Below is a small trained network, with its code and all its weights. Each question gives an input and a target symbol and asks what happens when units are switched off, that is, made to give their printed mean instead of their output.

import numpy as np


def w(rows, s, z=0):
    codes = np.array(rows[::2]) - 128.0
    scale = np.full(codes.shape[1], s)
    scale[-1] = z or s
    return codes * scale


def softmax(a):
    e = np.exp(a - a.max(-1, keepdims=True))
    return e / e.sum(-1, keepdims=True)


def log_softmax(a):
    a = a - a.max(-1, keepdims=True)
    return a - np.log(np.exp(a).sum(-1, keepdims=True))


def net(x, mask):
    ids = ['Ψβηθπτφω'.index(c) for c in x.split()]
    T = len(ids)
    res = E[ids] + P[:T]
    u = 0
    for l in range(3):
        r = res
        for j in range(2):
            rows = slice(4 * j, 4 * j + 4)
            q, k, v = (r @ M[l][rows].T for M in (Q, K, V))
            z = softmax(np.where(np.tri(T) > 0, q @ k.T / 4**0.5, -1e9)) @ v
            o = O[l][rows]
            res = res + np.where(mask[u + j], z, o[:, -1]) @ o[:, :-1]
        u += 2
    return log_softmax(res[-1] @ U[:, :-1].T + U[:, -1])


Q, K, V, O = {}, {}, {}, {}
E = w([
[199,179,131],'Ψ',
[192,238,75],'β',
[111,95,73],'η',
[142,149,83],'θ',
[194,129,151],'π',
[132,129,81],'τ',
[159,174,89],'φ',
[110,193,3],'ω',
],0.0048)
P = w([
[103,94,213],'0',
[239,56,151],'1',
[20,250,90],'2',
[221,191,2],'3',
[53,255,208],'4',
[240,47,4],'5',
[39,253,214],'6',
[212,102,37],'7',
[79,249,237],'8',
[223,27,45],'9',
],0.0053)
Q[0] = w([
[47,133,253],'L0H1',
[246,39,5],'L0H1',
[235,75,2],'L0H1',
[27,168,250],'L0H1',
[230,5,149],'L0H2',
[228,4,171],'L0H2',
[92,235,49],'L0H2',
[221,3,174],'L0H2',
],0.0054)
K[0] = w([
[2,249,250],'L0H1',
[231,96,6],'L0H1',
[239,46,3],'L0H1',
[11,218,253],'L0H1',
[8,175,249],'L0H2',
[5,160,252],'L0H2',
[252,151,19],'L0H2',
[4,154,253],'L0H2',
],0.0054)
V[0] = w([
[29,5,48],'L0H1',
[10,251,155],'L0H1',
[248,5,110],'L0H1',
[11,252,159],'L0H1',
[250,15,242],'L0H2',
[248,243,19],'L0H2',
[249,239,20],'L0H2',
[21,252,3],'L0H2',
],0.0054)
O[0] = w([
[22,10,9,90],'L0H1',
[5,236,239,106],'L0H1',
[252,25,17,147],'L0H1',
[5,238,240,105],'L0H1',
[196,246,4,92],'L0H2',
[198,169,250,253],'L0H2',
[197,177,249,252],'L0H2',
[108,25,253,178],'L0H2',
],0.0054,0.0031)
Q[1] = w([
[172,200,253],'L1H1',
[137,187,213],'L1H1',
[83,78,3],'L1H1',
[100,173,100],'L1H1',
[74,251,133],'L1H2',
[165,151,14],'L1H2',
[93,118,244],'L1H2',
[99,96,233],'L1H2',
],0.0052)
K[1] = w([
[146,102,164],'L1H1',
[140,109,166],'L1H1',
[104,164,91],'L1H1',
[29,163,183],'L1H1',
[43,68,135],'L1H2',
[27,255,179],'L1H2',
[206,9,100],'L1H2',
[246,7,71],'L1H2',
],0.0051)
V[1] = w([
[5,27,128],'L1H1',
[12,210,246],'L1H1',
[17,212,246],'L1H1',
[236,248,209],'L1H1',
[254,147,157],'L1H2',
[9,214,199],'L1H2',
[19,51,44],'L1H2',
[9,212,195],'L1H2',
],0.0051)
O[1] = w([
[16,127,69,4],'L1H1',
[5,116,249,56],'L1H1',
[10,120,250,60],'L1H1',
[207,114,221,243],'L1H1',
[255,72,140,222],'L1H2',
[30,52,197,68],'L1H2',
[33,214,80,30],'L1H2',
[27,51,196,67],'L1H2',
],0.0052,0.0037)
Q[2] = w([
[206,100,79],'L2H1',
[6,85,25],'L2H1',
[89,174,219],'L2H1',
[53,155,183],'L2H1',
[210,34,254],'L2H2',
[28,63,96],'L2H2',
[218,182,229],'L2H2',
[33,110,16],'L2H2',
],0.0049)
K[2] = w([
[22,229,199],'L2H1',
[181,90,196],'L2H1',
[163,64,22],'L2H1',
[236,30,51],'L2H1',
[235,50,202],'L2H2',
[179,248,137],'L2H2',
[130,1,111],'L2H2',
[101,251,114],'L2H2',
],0.0052)
V[2] = w([
[148,153,23],'L2H1',
[196,36,145],'L2H1',
[71,221,136],'L2H1',
[171,145,34],'L2H1',
[211,203,250],'L2H2',
[107,193,250],'L2H2',
[96,57,3],'L2H2',
[204,113,21],'L2H2',
],0.0051)
O[2] = w([
[136,22,213,156],'L2H1',
[48,226,211,125],'L2H1',
[185,48,31,135],'L2H1',
[110,35,211,164],'L2H1',
[254,44,201,133],'L2H2',
[200,79,247,28],'L2H2',
[12,208,8,176],'L2H2',
[142,173,14,254],'L2H2',
],0.0052,0.0097)
U = w([
[68,157,110,113],'Ψ',
[88,139,127,112],'β',
[156,94,204,2],'η',
[230,146,45,102],'θ',
[191,65,107,243],'π',
[34,204,75,57],'τ',
[3,93,214,231],'φ',
[111,126,149,82],'ω',
],0.0051,0.005)

Each question gives the input, a string of symbols that net reads in full, and the target symbol t.
The units are the heads (4 rows each of Q, K, V and O). Each row of codes is followed by its name. A weight is (code - 128) times the scale printed after its matrix; where a second scale follows, it is the last column's (O and U).
mask holds one flag per head, layer by layer. A switched-off head (its flag False) gives its mean, the last column of its rows in O, instead of its output. The means were averaged over made-up inputs and are rounded, as every weight is.
A unit's drop is (log p(t) with every unit on - log p(t) with that unit switched off) / (log p(t) with every unit on - log p(t) with every unit switched off).
The circuit of an input: a set's keep is (log p(t) with only the set's units on - log p(t) with every unit switched off) / (log p(t) with every unit on - log p(t) with every unit switched off). Starting from all 6 units, units are removed one at a time, each time the one whose removal leaves the highest keep (on an exact tie, the one counted first), for as long as the keep stays at least 0.8.
circuit, biggest first: the units of the circuit, biggest drop first
most important unit: the unit with the biggest drop
heads that matter: for each layer, one digit per head in row order, 1 if its drop is at least 0.15 and else 0, layers parted by /
input τ η τ ω Ψ, target τ: heads that matter -> 11 / 11 / 01
input β ω β θ η β β η β, target η: most important unit -> L2H2
input η Ψ β β ω β Ψ, target η: heads that matter -> 01 / 11 / 11
input θ ω Ψ β π ω Ψ Ψ ω, target φ: circuit, biggest first -> [L1H1 L0H1]
input β β φ π θ, target η: circuit, biggest first -> [L2H2 L1H1 L0H1]
input τ β ω θ η, target η: circuit, biggest first -> [L2H2 L1H1]
input θ ω Ψ η θ, target φ: heads that matter -> 10 / 10 / 10
input η π φ, target τ: heads that matter -> 11 / 10 / 01
input ω ω Ψ, target φ: heads that matter -> 10 / 10 / 01
input η π ω, target τ: circuit, biggest first -> [L0H2 L2H2 L1H1 L0H1]
input β β ω ω Ψ, target η: heads that matter -> 00 / 11 / 01
input θ η ω η τ, target τ: circuit, biggest first -> [L0H1 L2H2 L0H2 L1H1]
input η β θ ω τ, target η: circuit, biggest first -> [L2H2 L1H1]
input ω ω π, target φ: circuit, biggest first -> [L1H1 L0H1 L2H1]
input β Ψ θ β η ω π ω τ, target φ: heads that matter -> 11 / 10 / 10
input τ Ψ β π τ π π, target θ: heads that matter -> 10 / 01 / 00
input ω π β, target φ: heads that matter -> 11 / 11 / 11
input η β β, target τ: circuit, biggest first -> [L0H2 L2H2 L0H1 L1H1]
input π ω Ψ τ η, target φ: circuit, biggest first -> [L2H1 L0H1]
input η ω ω Ψ φ, target φ: circuit, biggest first -> [L0H1 L1H1 L2H1]
input ω η π ω β β β, target φ: heads that matter -> 11 / 10 / 10
input π η φ θ π, target τ: circuit, biggest first -> [L0H1 L2H2 L0H2 L1H1]
input η η τ θ ω ω β τ θ, target φ: circuit, biggest first -> [L2H1 L0H1]
input ω ω η θ Ψ, target φ: circuit, biggest first -> [L1H1 L0H1]
input ω η ω η π π τ, target τ: circuit, biggest first -> [L0H1 L1H1 L2H2 L0H2]
input τ ω π τ β β π β π, target η: circuit, biggest first -> [L1H1 L2H2]
input π π ω π η, target θ: most important unit -> L1H2
input τ ω π η η η τ η θ, target τ: heads that matter -> 10 / 11 / 01
input β β ω Ψ ω, target η: most important unit -> L2H2
